Below is a small trained network, with its code and all its weights. Each question gives an input and a class and asks what happens when units are switched off, that is, made to give their printed mean instead of their output.

import numpy as np


def w(rows, s, z=0):
    codes = np.array(rows[::2]) - 128.0
    scale = np.full(codes.shape[1], s)
    scale[-1] = z or s
    return codes * scale


def f(y):
    return y / 2 * (1 + np.tanh(0.7978845608 * (y + 0.044715 * y**3)))


def log_softmax(a):
    a = a - a.max(-1, keepdims=True)
    return a - np.log(np.exp(a).sum(-1, keepdims=True))


def net(x, mask):
    res = np.array(x, float).reshape(1, 3) / 4 @ E
    y = f(res @ A[0][:, :-1].T + A[0][:, -1])
    res = res + np.where(mask, y, B[0][:, -1]) @ B[0][:, :-1]
    return log_softmax(res[-1] @ U[:, :-1].T + U[:, -1])


A, B = {}, {}
E = w([
[26,162,165,150,87,156,34,116,115,42],'x0',
[149,250,72,118,44,146,198,158,2,143],'x1',
[132,176,29,55,111,198,73,209,173,116],'x2',
],0.011)
A[0] = w([
[73,147,172,191,96,152,110,129,105,74,253],'neuron 0',
[154,173,140,118,78,119,191,144,52,160,152],'neuron 1',
[190,194,3,74,86,153,85,121,99,137,173],'neuron 2',
[84,36,139,115,152,128,63,131,174,95,179],'neuron 3',
[154,186,45,75,98,184,151,180,99,137,189],'neuron 4',
[140,57,198,187,145,101,116,92,72,154,240],'neuron 5',
[141,131,119,92,71,173,161,200,131,123,212],'neuron 6',
[96,187,141,194,45,144,113,148,53,101,176],'neuron 7',
[195,118,79,134,107,76,186,147,185,164,99],'neuron 8',
[146,125,135,141,122,110,164,104,89,102,115],'neuron 9',
[88,167,114,81,86,203,62,175,163,94,189],'neuron 10',
[125,183,17,94,147,208,173,191,102,128,193],'neuron 11',
[172,52,171,145,186,134,109,106,173,133,94],'neuron 12',
[98,179,145,114,64,144,119,129,118,109,132],'neuron 13',
],0.014,0.0034)
B[0] = w([
[127,91,107,118,137,51,134,59,115,48,208],'neuron 0',
[154,118,131,144,7,104,155,47,133,154,233],'neuron 1',
[196,98,154,148,173,82,225,55,93,148,250],'neuron 2',
[145,130,190,96,119,162,171,122,240,122,228],'neuron 3',
[204,124,188,104,184,107,237,104,122,106,254],'neuron 4',
[121,167,83,175,113,69,155,159,133,163,214],'neuron 5',
[123,109,207,132,170,100,150,78,109,105,196],'neuron 6',
[106,202,99,85,47,74,122,55,176,112,234],'neuron 7',
[141,149,159,92,180,190,83,197,108,106,188],'neuron 8',
[85,102,110,163,78,154,95,164,134,150,162],'neuron 9',
[118,55,126,110,188,110,51,170,41,105,234],'neuron 10',
[170,69,173,113,155,89,191,106,132,112,253],'neuron 11',
[88,200,124,150,134,158,208,169,139,190,206],'neuron 12',
[97,126,86,178,116,65,93,106,96,80,186],'neuron 13',
],0.013,0.021)
U = w([
[73,80,168,160,167,120,8,131,112,121,77],'0',
[93,176,76,158,213,135,144,226,70,171,88],'1',
[183,95,190,98,193,87,208,104,99,88,214],'2',
[133,196,131,142,87,116,199,112,202,149,191],'3',
[76,145,63,118,83,69,31,88,79,80,174],'4',
[142,132,156,45,204,244,45,203,178,98,155],'5',
[170,110,96,167,58,143,106,144,68,164,3],'6',
],0.011,0.003)

Each question gives the input, the list of numbers given to net, and the class t.
The units are the neurons (one row each of A and B). Each row of codes is followed by its name. A weight is (code - 128) times the scale printed after its matrix; where a second scale follows, it is the last column's (A, B and U).
mask holds one flag per neuron, in row order. A switched-off neuron (its flag False) gives its mean, the last column of its row in B, instead of its output. The means were averaged over made-up inputs and are rounded, as every weight is.
A unit's drop is (log p(t) with every unit on - log p(t) with that unit switched off) / (log p(t) with every unit on - log p(t) with every unit switched off).
The circuit of an input: a set's keep is (log p(t) with only the set's units on - log p(t) with every unit switched off) / (log p(t) with every unit on - log p(t) with every unit switched off). Starting from the 12 units with the biggest drops (on a tie, the unit counted first), units are removed one at a time, each time the one whose removal leaves the highest keep (on an exact tie, the one counted first), for as long as the keep stays at least 0.8.
circuit, biggest first: the units of the circuit, biggest drop first
most important unit: the unit with the biggest drop
top k neurons: the k neurons with the biggest drops, biggest first
drop when u is switched off: that unit's drop, to one decimal
input [6,3,1], class 4: circuit, biggest first : (neuron 7; neuron 13; neuron 3)
input [7,-3,3], class 0: circuit, biggest first : (neuron 10; neuron 4)
input [-6,-6,-5], class 3: top 2 neurons : (neuron 10; neuron 3)
input [8,5,1], class 4: circuit, biggest first : (neuron 7; neuron 13)
input [6,-7,7], class 5: most important unit : neuron 3
input [7,-3,4], class 0: circuit, biggest first : (neuron 10; neuron 4)
input [4,3,0], class 4: top 2 neurons : (neuron 7; neuron 3)
input [5,-3,5], class 0: top 2 neurons : (neuron 4; neuron 10)
input [7,-2,5], class 4: drop when neuron 0 is switched off : 0.1
input [-4,-7,3], class 5: drop when neuron 5 is switched off : 0.1
input [-6,3,-5], class 6: drop when neuron 3 is switched off : 0.1
